x =
[[ 26 -18 -13 -13  -4 -11 -19   0 -19   1  28  25  -6 -25  20]
 [-34 -35  26 -29 -33   4  23   9 -32 -28 -16  -4  17 -36   8]
 [ 22  13  -8  22 -30   4  19 -34 -38 -33   1   2   1  -6  -5]
 [ 23 -34 -37 -28  25  36  29  22 -11 -17 -34  20   2   9  37]
 [  6   5  18 -36  23  21   1  -1 -17  14  33 -15  18  12 -34]
 [-11 -16 -21  11   1  13 -23 -33  24  29  -4 -19 -12 -20  11]
 [-30 -18   5 -34  14 -15 -35  16  37  24   0 -36 -37  18 -14]
 [-27  32 -12 -28 -22  12 -29  22 -30  28  -4   3  32  22   0]
 [-14 -19  26 -29 -34 -22  14   0  22  27  13  -3 -31  31  19]
 [ 38 -37 -22 -27  17 -29  22 -28  26 -33 -32 -36   5  15  36]
 [-28 -36  37 -26  22  33  26 -20  20   6  15  -6 -30 -24 -31]
 [-22 -35  19  -2 -29  31   5  16 -36  27 -23 -38  20 -12  -6]
 [  9 -21 -13   2   1 -27 -35 -36 -17  -1   2  -9  -5  -8   8]
 [ 26  34  24  17  34   1 -20 -32  24  36  36  30 -34  10 -10]]
x[-14, -15]: 26
x[9, -2]: 15
x[11]: [-22, -35, 19, -2, -29, 31, 5, 16, -36, 27, -23, -38, 20, -12, -6]
x[-12]: [22, 13, -8, 22, -30, 4, 19, -34, -38, -33, 1, 2, 1, -6, -5]
x[-13, 5]: 4
x[4]: [6, 5, 18, -36, 23, 21, 1, -1, -17, 14, 33, -15, 18, 12, -34]
x[-6, -4]: -3
x[-7]: [-27, 32, -12, -28, -22, 12, -29, 22, -30, 28, -4, 3, 32, 22, 0]
x[2, 11]: 2
x[-10, 4]: 23
x[-6, 7]: 0
x[2, 6]: 19
x[:, 4]: [-4, -33, -30, 25, 23, 1, 14, -22, -34, 17, 22, -29, 1, 34]
x[-9, -8]: -33
x[-5, -11]: 17
x[10, -15]: -28
x[:, 6]: [-19, 23, 19, 29, 1, -23, -35, -29, 14, 22, 26, 5, -35, -20]
x[-11, -4]: 20
x[10, 14]: -31
x[-13, 11]: -4
x[:, 2]: [-13, 26, -8, -37, 18, -21, 5, -12, 26, -22, 37, 19, -13, 24]
x[:, 3]: [-13, -29, 22, -28, -36, 11, -34, -28, -29, -27, -26, -2, 2, 17]
x[-9]: [-11, -16, -21, 11, 1, 13, -23, -33, 24, 29, -4, -19, -12, -20, 11]
x[-11]: [23, -34, -37, -28, 25, 36, 29, 22, -11, -17, -34, 20, 2, 9, 37]
x[6, 6]: -35
x[:, 12]: [-6, 17, 1, 2, 18, -12, -37, 32, -31, 5, -30, 20, -5, -34]
x[-1]: [26, 34, 24, 17, 34, 1, -20, -32, 24, 36, 36, 30, -34, 10, -10]
x[-6, -13]: 26
x[5, 5]: 13
x[-11, -3]: 2
x[3, -2]: 9
x[-13, -12]: -29
x[-1, 4]: 34

A =
-5.05,6.05,5.74,-2.81,1.89,8.85,-12.06,8.50
-9.69,7.42,7.41,4.20,-9.86,-8.87,5.01,-8.91
-8.85,4.37,4.79,4.36,3.89,1.03,-5.04,1.03
-18.61,15.22,15.57,12.21,-19.70,-18.75,15.25,-18.97
-4.53,1.76,1.82,-0.88,-3.07,-0.04,-3.55,-0.22
-12.93,6.19,5.64,10.68,12.61,10.14,-14.89,10.40
-8.92,3.90,4.63,4.74,-5.30,-5.42,1.39,-5.53
-4.69,0.56,0.15,1.03,-7.34,-7.86,3.62,-7.84
-17.45,14.00,14.47,11.53,-19.32,-18.25,14.34,-18.25
-6.23,4.59,3.90,0.53,-10.83,-9.40,5.27,-9.38
A[0, 0] => -5.05
A[0, 6] => -12.06
A[0, 4] => 1.89
A[9] => [-6.23, 4.59, 3.90, 0.53, -10.83, -9.40, 5.27, -9.38]
A[8, 2] => 14.47
A[0, 2] => 5.74
A[:, 0] => [-5.05, -9.69, -8.85, -18.61, -4.53, -12.93, -8.92, -4.69, -17.45, -6.23]
A[4, 2] => 1.82
A[7, 1] => 0.56
A[1, 4] => -9.86
A[3, 0] => -18.61
A[2] => [-8.85, 4.37, 4.79, 4.36, 3.89, 1.03, -5.04, 1.03]
A[6, 7] => -5.53
A[2, 3] => 4.36
A[6, 3] => 4.74
A[6] => [-8.92, 3.90, 4.63, 4.74, -5.30, -5.42, 1.39, -5.53]
A[7, 6] => 3.62
A[3, 4] => -19.70
A[1, 7] => -8.91
A[:, 3] => [-2.81, 4.20, 4.36, 12.21, -0.88, 10.68, 4.74, 1.03, 11.53, 0.53]
A[0, 3] => -2.81
A[2, 6] => -5.04
A[7] => [-4.69, 0.56, 0.15, 1.03, -7.34, -7.86, 3.62, -7.84]
A[:, 7] => [8.50, -8.91, 1.03, -18.97, -0.22, 10.40, -5.53, -7.84, -18.25, -9.38]
A[5] => [-12.93, 6.19, 5.64, 10.68, 12.61, 10.14, -14.89, 10.40]
A[:, 2] => [5.74, 7.41, 4.79, 15.57, 1.82, 5.64, 4.63, 0.15, 14.47, 3.90]
A[1] => [-9.69, 7.42, 7.41, 4.20, -9.86, -8.87, 5.01, -8.91]
A[2, 0] => -8.85
A[2, 4] => 3.89
